Below is a small trained network, with its code and all its weights. Each question gives an input and a target symbol and asks what happens when units are switched off, that is, made to give their printed mean instead of their output.

import numpy as np


def w(rows, s, z=0):
    codes = np.array(rows[::2]) - 128.0
    scale = np.full(codes.shape[1], s)
    scale[-1] = z or s
    return codes * scale


def norm(h):
    return h / np.sqrt((h * h).mean(-1, keepdims=True) + 1e-5)


def f(y):
    return np.maximum(y, 0)


def softmax(a):
    e = np.exp(a - a.max(-1, keepdims=True))
    return e / e.sum(-1, keepdims=True)


def log_softmax(a):
    a = a - a.max(-1, keepdims=True)
    return a - np.log(np.exp(a).sum(-1, keepdims=True))


def net(x, mask):
    ids = ['βθλπτφψ'.index(c) for c in x.split()]
    T = len(ids)
    res = E[ids] + P[:T]
    u = 0
    for l in range(3):
        r = norm(res)
        for j in range(2):
            rows = slice(3 * j, 3 * j + 3)
            q, k, v = (r @ M[l][rows].T for M in (Q, K, V))
            z = softmax(np.where(np.tri(T) > 0, q @ k.T / 3**0.5, -1e9)) @ v
            o = O[l][rows]
            res = res + np.where(mask[u + j], z, o[:, -1]) @ o[:, :-1]
        u += 2
        y = f(norm(res) @ A[l][:, :-1].T + A[l][:, -1])
        res = res + np.where(mask[u : u + 4], y, B[l][:, -1]) @ B[l][:, :-1]
        u += 4
    return log_softmax(norm(res)[-1] @ U[:, :-1].T + U[:, -1])


Q, K, V, O, A, B = {}, {}, {}, {}, {}, {}
E = w([
[128,167,135],'β',
[2,121,135],'θ',
[75,119,112],'λ',
[234,81,173],'π',
[200,173,177],'τ',
[105,114,160],'φ',
[127,113,100],'ψ',
],0.0079)
P = w([
[101,114,229],'0',
[121,123,249],'1',
[123,127,213],'2',
[165,149,197],'3',
[171,150,181],'4',
[181,152,160],'5',
],0.0014)
Q[0] = w([
[111,122,162],'0.h0',
[254,126,161],'0.h0',
[158,147,165],'0.h0',
[199,201,145],'0.h1',
[125,69,135],'0.h1',
[71,139,160],'0.h1',
],0.008)
K[0] = w([
[175,195,93],'0.h0',
[100,58,3],'0.h0',
[109,128,76],'0.h0',
[95,157,214],'0.h1',
[95,45,74],'0.h1',
[169,155,84],'0.h1',
],0.0068)
V[0] = w([
[174,142,151],'0.h0',
[167,116,22],'0.h0',
[145,101,204],'0.h0',
[141,153,28],'0.h1',
[212,156,148],'0.h1',
[208,131,1],'0.h1',
],0.0033)
O[0] = w([
[111,86,114,121],'0.h0',
[30,134,251,32],'0.h0',
[219,57,111,186],'0.h0',
[89,74,223,48],'0.h1',
[80,115,94,93],'0.h1',
[59,79,199,6],'0.h1',
],0.003,0.0022)
A[0] = w([
[165,220,151,126],'0.n0',
[1,185,111,245],'0.n1',
[164,94,232,85],'0.n2',
[183,96,21,175],'0.n3',
],0.0036,0.0011)
B[0] = w([
[8,117,123,205],'0.n0',
[254,188,15,239],'0.n1',
[68,100,205,201],'0.n2',
[82,70,213,249],'0.n3',
],0.0035,0.0021)
Q[1] = w([
[250,71,118],'1.h0',
[2,162,153],'1.h0',
[202,192,126],'1.h0',
[75,171,116],'1.h1',
[80,129,78],'1.h1',
[105,119,190],'1.h1',
],0.0078)
K[1] = w([
[136,127,255],'1.h0',
[107,116,14],'1.h0',
[221,129,120],'1.h0',
[87,124,141],'1.h1',
[95,118,195],'1.h1',
[131,96,49],'1.h1',
],0.0077)
V[1] = w([
[213,68,179],'1.h0',
[12,192,39],'1.h0',
[186,117,156],'1.h0',
[240,130,149],'1.h1',
[163,4,149],'1.h1',
[233,196,81],'1.h1',
],0.0022)
O[1] = w([
[30,124,133,217],'1.h0',
[251,105,124,2],'1.h0',
[66,129,139,183],'1.h0',
[100,148,9,220],'1.h1',
[183,161,120,169],'1.h1',
[73,78,45,196],'1.h1',
],0.0024,0.00084)
A[1] = w([
[126,35,78,92],'1.n0',
[253,56,196,147],'1.n1',
[222,204,140,7],'1.n2',
[89,51,171,148],'1.n3',
],0.0031,0.0016)
B[1] = w([
[41,199,132,185],'1.n0',
[24,178,2,249],'1.n1',
[116,129,3,171],'1.n2',
[16,150,168,237],'1.n3',
],0.0026,0.0017)
Q[2] = w([
[176,232,57],'2.h0',
[47,118,66],'2.h0',
[255,122,221],'2.h0',
[164,57,38],'2.h1',
[127,87,111],'2.h1',
[141,133,83],'2.h1',
],0.0082)
K[2] = w([
[255,246,68],'2.h0',
[4,230,3],'2.h0',
[234,26,203],'2.h0',
[245,194,124],'2.h1',
[158,165,160],'2.h1',
[207,96,97],'2.h1',
],0.0059)
V[2] = w([
[112,195,174],'2.h0',
[92,226,147],'2.h0',
[91,71,92],'2.h0',
[206,188,159],'2.h1',
[170,3,94],'2.h1',
[166,154,195],'2.h1',
],0.0045)
O[2] = w([
[161,14,148,167],'2.h0',
[183,60,132,231],'2.h0',
[144,220,172,138],'2.h0',
[152,225,87,74],'2.h1',
[192,18,78,3],'2.h1',
[251,209,142,72],'2.h1',
],0.0028,0.0019)
A[2] = w([
[4,34,50,217],'2.n0',
[120,60,32,4],'2.n1',
[85,200,23,125],'2.n2',
[129,128,127,113],'2.n3',
],0.0033,0.0028)
B[2] = w([
[184,170,191,252],'2.n0',
[130,1,226,131],'2.n1',
[90,47,154,195],'2.n2',
[122,177,108,128],'2.n3',
],0.0051,0.004)
U = w([
[99,124,75,89],'β',
[188,146,32,254],'θ',
[59,141,87,76],'λ',
[197,30,126,113],'π',
[116,41,121,1],'τ',
[88,135,252,156],'φ',
[160,254,101,141],'ψ',
],0.012,0.0047)

Each question gives the input, a string of symbols that net reads in full, and the target symbol t.
The units are the heads (3 rows each of Q, K, V and O) and the neurons (one row each of A and B). Each row of codes is followed by its name. A weight is (code - 128) times the scale printed after its matrix; where a second scale follows, it is the last column's (O, A, B and U).
mask holds one flag per unit, layer by layer, with each layer's heads first. A switched-off unit (its flag False) gives its mean, the last column of its rows in O or B, instead of its output. The means were averaged over made-up inputs and are rounded, as every weight is.
A unit's drop is (log p(t) with every unit on - log p(t) with that unit switched off) / (log p(t) with every unit on - log p(t) with every unit switched off).
The circuit of an input: a set's keep is (log p(t) with only the set's units on - log p(t) with every unit switched off) / (log p(t) with every unit on - log p(t) with every unit switched off). Starting from the 12 units with the biggest drops (on a tie, the unit counted first), units are removed one at a time, each time the one whose removal leaves the highest keep (on an exact tie, the one counted first), for as long as the keep stays at least 0.8.
circuit, biggest first: the units of the circuit, biggest drop first
k most important neurons: the k neurons with the biggest drops, biggest first
top k neurons in layer l: the k neurons of layer l with the biggest drops, biggest first
which heads matter: for each layer, one digit per head in row order, 1 if its drop is at least 0.15 and else 0, layers parted by /
drop of u: that unit's drop, to one decimal
input π θ θ, target π: 2 most important neurons : (0.n1; 1.n1)
input φ ψ ψ ψ τ, target φ: circuit, biggest first : (0.h0; 2.h1)
input λ φ τ φ φ λ, target φ: 3 most important neurons : (0.n3; 2.n0; 2.n2)
input λ ψ λ, target θ: which heads matter : 10 / 10 / 00
input θ π θ, target π: 2 most important neurons : (0.n1; 2.n2)
input θ φ β, target θ: most important neuron : (0.n1)
input θ τ ψ π, target φ: circuit, biggest first : (0.h0; 1.h0; 0.n1)
input φ λ τ, target θ: 2 most important neurons : (1.n2; 2.n0)
input λ β τ τ φ π, target θ: 2 most important neurons : (1.n1; 2.n0)
input φ τ λ φ θ θ, target θ: 3 most important neurons : (0.n1; 0.n3; 1.n3)
input φ π β, target φ: 3 most important neurons : (0.n1; 2.n0; 0.n0)
input β θ β τ π, target ψ: circuit, biggest first : (2.h0; 2.h1; 1.n1)
input φ β φ π, target θ: which heads matter : 01 / 00 / 10
input π λ φ θ, target θ: top neuron in layer 2 : (2.n0)
input φ φ φ β, target φ: 4 most important neurons : (0.n1; 0.n3; 2.n2; 0.n0)
input θ ψ τ τ, target φ: which heads matter : 10 / 00 / 10
input β β λ ψ λ λ, target π: which heads matter : 00 / 10 / 00
input λ λ τ β λ, target π: 2 most important neurons : (2.n2; 1.n1)
input π λ π φ β, target π: which heads matter : 00 / 10 / 11
input λ θ ψ λ β, target λ: top 3 neurons in layer 0 : (0.n0; 0.n1; 0.n3)
input π τ β, target π: 2 most important neurons : (1.n1; 2.n2)
input ψ τ β ψ π, target φ: which heads matter : 10 / 00 / 00
input λ φ β, target λ: 2 most important neurons : (2.n0; 2.n2)
input ψ φ λ, target φ: most important neuron : (2.n2)
input θ θ β, target θ: top 2 neurons in layer 1 : (1.n3; 1.n1)
input φ θ τ, target θ: 2 most important neurons : (2.n0; 1.n2)
input λ τ β π, target ψ: drop of 2.n2 : 0.4
input θ λ λ λ λ, target θ: drop of 1.h0 : 0.8
